Here is a tiny trained network, its code and every weight. The questions are about switching its units off for an input and a class, where a switched-off unit gives its printed mean instead of its output.

import numpy as np


def w(rows, s, z=0):
    codes = np.array(rows[::2]) - 128.0
    scale = np.full(codes.shape[1], s)
    scale[-1] = z or s
    return codes * scale


def norm(h):
    return h / np.sqrt((h * h).mean(-1, keepdims=True) + 1e-5)


def f(y):
    return y / 2 * (1 + np.tanh(0.7978845608 * (y + 0.044715 * y**3)))


def log_softmax(a):
    a = a - a.max(-1, keepdims=True)
    return a - np.log(np.exp(a).sum(-1, keepdims=True))


def net(x, mask):
    res = np.array(x, float).reshape(1, 3) / 4 @ E
    u = 0
    for l in range(2):
        y = f(norm(res) @ A[l][:, :-1].T + A[l][:, -1])
        res = res + np.where(mask[u : u + 9], y, B[l][:, -1]) @ B[l][:, :-1]
        u += 9
    return log_softmax(norm(res)[-1] @ U[:, :-1].T + U[:, -1])


A, B = {}, {}
E = w([
[40,132,2,154,141,85,182,103],'x0',
[122,206,163,112,94,102,88,103],'x1',
[84,127,95,74,180,191,77,126],'x2',
],0.0088)
A[0] = w([
[159,128,146,106,91,156,88,134,94],'L0N0',
[103,250,149,126,121,106,109,116,211],'L0N1',
[126,149,71,104,135,100,93,109,2],'L0N2',
[112,176,101,111,102,73,117,135,3],'L0N3',
[86,165,99,163,151,88,141,167,189],'L0N4',
[183,133,157,144,94,116,136,142,72],'L0N5',
[121,128,88,168,113,80,153,66,84],'L0N6',
[94,132,78,116,151,98,90,135,63],'L0N7',
[128,121,151,137,124,123,156,154,129],'L0N8',
],0.015,0.0048)
B[0] = w([
[68,106,107,115,184,84,134,144,190],'L0N0',
[140,170,161,40,110,127,126,58,255],'L0N1',
[144,203,33,63,139,217,131,91,158],'L0N2',
[254,205,180,148,42,169,194,100,160],'L0N3',
[180,55,178,158,141,85,182,70,225],'L0N4',
[76,104,48,169,44,194,160,84,205],'L0N5',
[117,163,214,178,154,54,26,181,216],'L0N6',
[159,86,93,121,199,246,231,120,188],'L0N7',
[122,127,50,141,93,87,98,162,152],'L0N8',
],0.0092,0.009)
A[1] = w([
[162,179,107,60,64,165,137,119,128],'L1N0',
[133,36,75,191,112,84,132,203,138],'L1N1',
[136,76,93,121,235,167,111,228,87],'L1N2',
[140,164,140,132,180,94,213,82,1],'L1N3',
[95,153,133,146,153,107,118,90,219],'L1N4',
[167,60,161,176,143,141,86,254,241],'L1N5',
[153,183,132,87,36,125,151,108,64],'L1N6',
[165,138,76,161,37,173,138,200,113],'L1N7',
[147,141,105,10,200,169,96,181,108],'L1N8',
],0.011,0.0058)
B[1] = w([
[72,121,62,170,152,95,110,164,219],'L1N0',
[151,169,132,118,211,121,132,119,254],'L1N1',
[122,78,181,147,9,136,161,164,228],'L1N2',
[82,133,121,98,70,138,61,169,161],'L1N3',
[151,120,130,107,146,153,121,156,193],'L1N4',
[133,183,44,129,131,169,87,153,244],'L1N5',
[97,2,114,191,138,141,123,174,213],'L1N6',
[118,154,120,13,141,169,105,46,185],'L1N7',
[135,179,153,141,147,55,106,139,229],'L1N8',
],0.013,0.0072)
U = w([
[165,182,51,36,161,213,131,48,240],'0',
[134,170,153,127,23,120,99,250,101],'1',
[192,174,114,200,219,82,113,177,234],'2',
[131,39,125,145,127,202,236,171,25],'3',
[34,37,85,132,60,113,96,93,217],'4',
[61,204,167,52,165,22,62,127,1],'5',
[186,111,249,163,78,38,133,52,32],'6',
],0.021,0.0025)

Each question gives the input, the list of numbers given to net, and the class t.
The units are the neurons (one row each of A and B). Each row of codes is followed by its name. A weight is (code - 128) times the scale printed after its matrix; where a second scale follows, it is the last column's (A, B and U).
mask holds one flag per neuron, layer by layer. A switched-off neuron (its flag False) gives its mean, the last column of its row in B, instead of its output. The means were averaged over made-up inputs and are rounded, as every weight is.
A unit's drop is (log p(t) with every unit on - log p(t) with that unit switched off) / (log p(t) with every unit on - log p(t) with every unit switched off).
The circuit of an input: a set's keep is (log p(t) with only the set's units on - log p(t) with every unit switched off) / (log p(t) with every unit on - log p(t) with every unit switched off). Starting from the 12 units with the biggest drops (on a tie, the unit counted first), units are removed one at a time, each time the one whose removal leaves the highest keep (on an exact tie, the one counted first), for as long as the keep stays at least 0.8.
circuit, biggest first: the units of the circuit, biggest drop first
unit that matters most: the unit with the biggest drop
k most important neurons: the k neurons with the biggest drops, biggest first
top k neurons in layer l: the k neurons of layer l with the biggest drops, biggest first
drop when u is switched off: that unit's drop, to one decimal
input [-4,1,0], class 4: 3 most important neurons : [L0N5 L0N6 L1N1]
input [-6,-1,6], class 1: unit that matters most : L0N1
input [-4,-2,1], class 1: 3 most important neurons : [L0N0 L0N1 L1N2]
input [5,5,1], class 0: 3 most important neurons : [L0N7 L0N2 L1N2]
input [6,-4,1], class 3: 2 most important neurons : [L0N7 L1N2]
input [0,-5,7], class 1: 3 most important neurons : [L1N2 L0N5 L0N4]
input [-5,1,6], class 5: 2 most important neurons : [L1N8 L0N7]
input [4,-6,1], class 3: 3 most important neurons : [L1N2 L0N7 L1N8]
input [-1,-4,2], class 1: 2 most important neurons : [L0N5 L0N1]
input [0,-3,-1], class 0: top 2 neurons in layer 0 : [L0N1 L0N0]
input [0,8,-7], class 4: 3 most important neurons : [L1N6 L0N5 L1N0]
input [0,0,-3], class 0: 2 most important neurons : [L0N1 L0N5]
input [-5,-7,0], class 0: top 2 neurons in layer 0 : [L0N1 L0N6]
input [2,7,-1], class 6: circuit, biggest first : [L0N3]
input [-7,-2,-1], class 0: 2 most important neurons : [L0N1 L0N5]
input [-8,1,-8], class 4: drop when L1N6 is switched off : 0.2
input [-4,-1,-7], class 0: drop when L0N1 is switched off : 0.3
input [-1,-8,-1], class 0: drop when L0N1 is switched off : 0.2
input [-7,3,5], class 5: drop when L0N2 is switched off : 0.0
input [5,1,-2], class 6: circuit, biggest first : [L0N4]
input [2,-7,4], class 3: 2 most important neurons : [L0N6 L1N2]
